Here is a tiny trained network, its code and every weight. The questions are about switching its units off for an input and a target symbol, where a switched-off unit gives its printed mean instead of its output.

import numpy as np


def w(rows, s, z=0):
    codes = np.array(rows[::2]) - 128.0
    scale = np.full(codes.shape[1], s)
    scale[-1] = z or s
    return codes * scale


def norm(h):
    return h / np.sqrt((h * h).mean(-1, keepdims=True) + 1e-5)


def f(y):
    return np.maximum(y, 0)


def softmax(a):
    e = np.exp(a - a.max(-1, keepdims=True))
    return e / e.sum(-1, keepdims=True)


def log_softmax(a):
    a = a - a.max(-1, keepdims=True)
    return a - np.log(np.exp(a).sum(-1, keepdims=True))


def net(x, mask):
    ids = ['βδηλμξπστφψω'.index(c) for c in x.split()]
    T = len(ids)
    res = E[ids] + P[:T]
    u = 0
    for l in range(2):
        q, k, v = (norm(res) @ M[l].T for M in (Q, K, V))
        z = softmax(np.where(np.tri(T) > 0, q @ k.T / 2**0.5, -1e9)) @ v
        res = res + np.where(mask[u], z, O[l][:, -1]) @ O[l][:, :-1]
        u += 1
        y = f(norm(res) @ A[l][:, :-1].T + A[l][:, -1])
        res = res + np.where(mask[u : u + 4], y, B[l][:, -1]) @ B[l][:, :-1]
        u += 4
    return log_softmax(norm(res)[-1] @ U[:, :-1].T + U[:, -1])


Q, K, V, O, A, B = {}, {}, {}, {}, {}, {}
E = w([
[144,148,133,167,145],'β',
[99,126,95,145,103],'δ',
[123,160,253,154,138],'η',
[171,154,181,139,113],'λ',
[105,91,103,138,113],'μ',
[88,142,103,133,94],'ξ',
[91,107,119,139,83],'π',
[71,134,131,139,101],'σ',
[94,113,112,125,134],'τ',
[86,132,114,128,117],'φ',
[143,115,189,108,131],'ψ',
[148,140,215,128,112],'ω',
],0.017)
P = w([
[207,206,118,59,163],'0',
[77,112,183,159,151],'1',
[81,134,202,186,147],'2',
[70,108,253,204,60],'3',
[78,133,223,213,81],'4',
[88,148,199,216,78],'5',
[90,133,212,213,46],'6',
[95,152,168,221,73],'7',
[90,149,149,237,75],'8',
[84,147,126,236,84],'9',
],0.0059)
Q[0] = w([
[229,177,208,251,162],'0.h1',
[14,77,138,105,68],'0.h1',
],0.029)
K[0] = w([
[136,131,194,253,90],'0.h1',
[188,187,105,59,148],'0.h1',
],0.037)
V[0] = w([
[215,66,58,114,185],'0.h1',
[157,141,149,145,250],'0.h1',
],0.017)
O[0] = w([
[120,131,179,8,77,5],'0.h1',
[83,194,208,138,90,132],'0.h1',
],0.011,0.014)
A[0] = w([
[229,101,251,150,164,172],'0.n1',
[150,78,194,76,138,5],'0.n2',
[122,113,77,130,130,173],'0.n3',
[138,61,109,94,133,44],'0.n4',
],0.028,0.0025)
B[0] = w([
[212,95,253,151,46,243],'0.n1',
[102,23,103,109,144,147],'0.n2',
[67,166,128,93,123,254],'0.n3',
[176,172,140,169,62,163],'0.n4',
],0.021,0.0075)
Q[1] = w([
[83,59,30,87,116],'1.h1',
[198,118,166,96,253],'1.h1',
],0.034)
K[1] = w([
[103,101,7,102,125],'1.h1',
[56,95,208,252,78],'1.h1',
],0.034)
V[1] = w([
[184,18,86,156,176],'1.h1',
[3,74,167,114,172],'1.h1',
],0.024)
O[1] = w([
[61,1,162,185,11,32],'1.h1',
[9,191,254,133,155,1],'1.h1',
],0.011,0.0058)
A[1] = w([
[84,128,136,91,59,46],'1.n1',
[159,105,100,122,96,5],'1.n2',
[185,161,195,3,111,46],'1.n3',
[156,159,96,82,92,145],'1.n4',
],0.03,0.0018)
B[1] = w([
[152,190,56,100,96,156],'1.n1',
[119,133,197,114,164,173],'1.n2',
[172,72,225,253,68,254],'1.n3',
[82,84,152,70,153,181],'1.n4',
],0.024,0.014)
U = w([
[158,71,227,165,49,114],'β',
[248,152,120,132,151,232],'δ',
[206,190,40,216,187,2],'η',
[80,73,196,26,174,152],'λ',
[105,64,103,57,14,74],'μ',
[126,149,62,87,218,218],'ξ',
[177,4,19,100,133,78],'π',
[18,82,80,208,139,137],'σ',
[29,169,175,69,35,113],'τ',
[82,249,182,138,199,84],'φ',
[143,208,50,108,41,211],'ψ',
[118,74,166,110,226,54],'ω',
],0.011,0.0029)

Each question gives the input, a string of symbols that net reads in full, and the target symbol t.
The units are the heads (2 rows each of Q, K, V and O) and the neurons (one row each of A and B). Each row of codes is followed by its name. A weight is (code - 128) times the scale printed after its matrix; where a second scale follows, it is the last column's (O, A, B and U).
mask holds one flag per unit, layer by layer, with each layer's heads first. A switched-off unit (its flag False) gives its mean, the last column of its rows in O or B, instead of its output. The means were averaged over made-up inputs and are rounded, as every weight is.
A unit's drop is (log p(t) with every unit on - log p(t) with that unit switched off) / (log p(t) with every unit on - log p(t) with every unit switched off).
The circuit of an input: a set's keep is (log p(t) with only the set's units on - log p(t) with every unit switched off) / (log p(t) with every unit on - log p(t) with every unit switched off). Starting from all 10 units, units are removed one at a time, each time the one whose removal leaves the highest keep (on an exact tie, the one counted first), for as long as the keep stays at least 0.8.
units of the circuit, in order: the units of the circuit, biggest drop first
k most important neurons: the k neurons with the biggest drops, biggest first
top k neurons in layer l: the k neurons of layer l with the biggest drops, biggest first
drop when u is switched off: that unit's drop, to one decimal
input δ β β σ φ λ σ, target δ: 2 most important neurons -> [0.n4 0.n3]
input ω σ λ σ, target ω: units of the circuit, in order -> [1.h1 1.n2 1.n3 0.n1]
input φ β β σ τ ξ φ, target φ: top 2 neurons in layer 0 -> [0.n1 0.n3]
input τ φ λ φ σ β λ σ φ σ, target τ: most important neuron -> [0.n2]
input ξ ψ φ σ π ξ, target ξ: top 2 neurons in layer 0 -> [0.n3 0.n4]
input λ σ ψ σ σ σ φ π, target λ: units of the circuit, in order -> [0.n1 1.n3 0.h1 1.n4]
input λ β σ σ σ σ λ β φ, target λ: 2 most important neurons -> [0.n1 1.n3]
input τ τ β φ σ φ ψ σ σ π, target τ: units of the circuit, in order -> [0.n2 0.h1 1.h1 1.n1]
input ξ β λ σ σ φ σ ξ π, target ξ: top 3 neurons in layer 0 -> [0.n3 0.n4 0.n1]
input τ π λ τ σ φ, target τ: top 3 neurons in layer 0 -> [0.n2 0.n1 0.n3]
input λ β β σ β μ, target λ: units of the circuit, in order -> [0.h1 0.n1 1.n3 1.n4]
input ξ β φ σ φ, target ξ: 3 most important neurons -> [0.n3 1.n3 0.n4]
input δ σ σ λ β σ ψ φ φ, target δ: units of the circuit, in order -> [1.h1 0.h1 0.n4 0.n3]
input σ φ σ β σ τ, target σ: units of the circuit, in order -> [0.h1 1.h1 1.n3 0.n1]
input π σ β σ φ β σ β, target η: units of the circuit, in order -> [0.h1 1.n3 1.h1 0.n3]
input σ σ β σ, target σ: 3 most important neurons -> [1.n3 0.n1 0.n3]
input ω β σ σ λ σ η ξ, target ω: 2 most important neurons -> [1.n2 1.n3]
input φ σ φ σ π β σ β, target δ: units of the circuit, in order -> [1.n3]
input η β π φ σ, target η: drop when 1.h1 is switched off -> 0.2
input ψ λ β φ π σ β τ, target ψ: drop when 0.n2 is switched off -> 1.5
input φ λ σ σ π, target φ: 2 most important neurons -> [0.n1 0.n3]
input ψ β π, target ψ: drop when 1.n1 is switched off -> 0.6
input ψ σ δ τ σ σ σ, target ψ: drop when 0.h1 is switched off -> 1.5
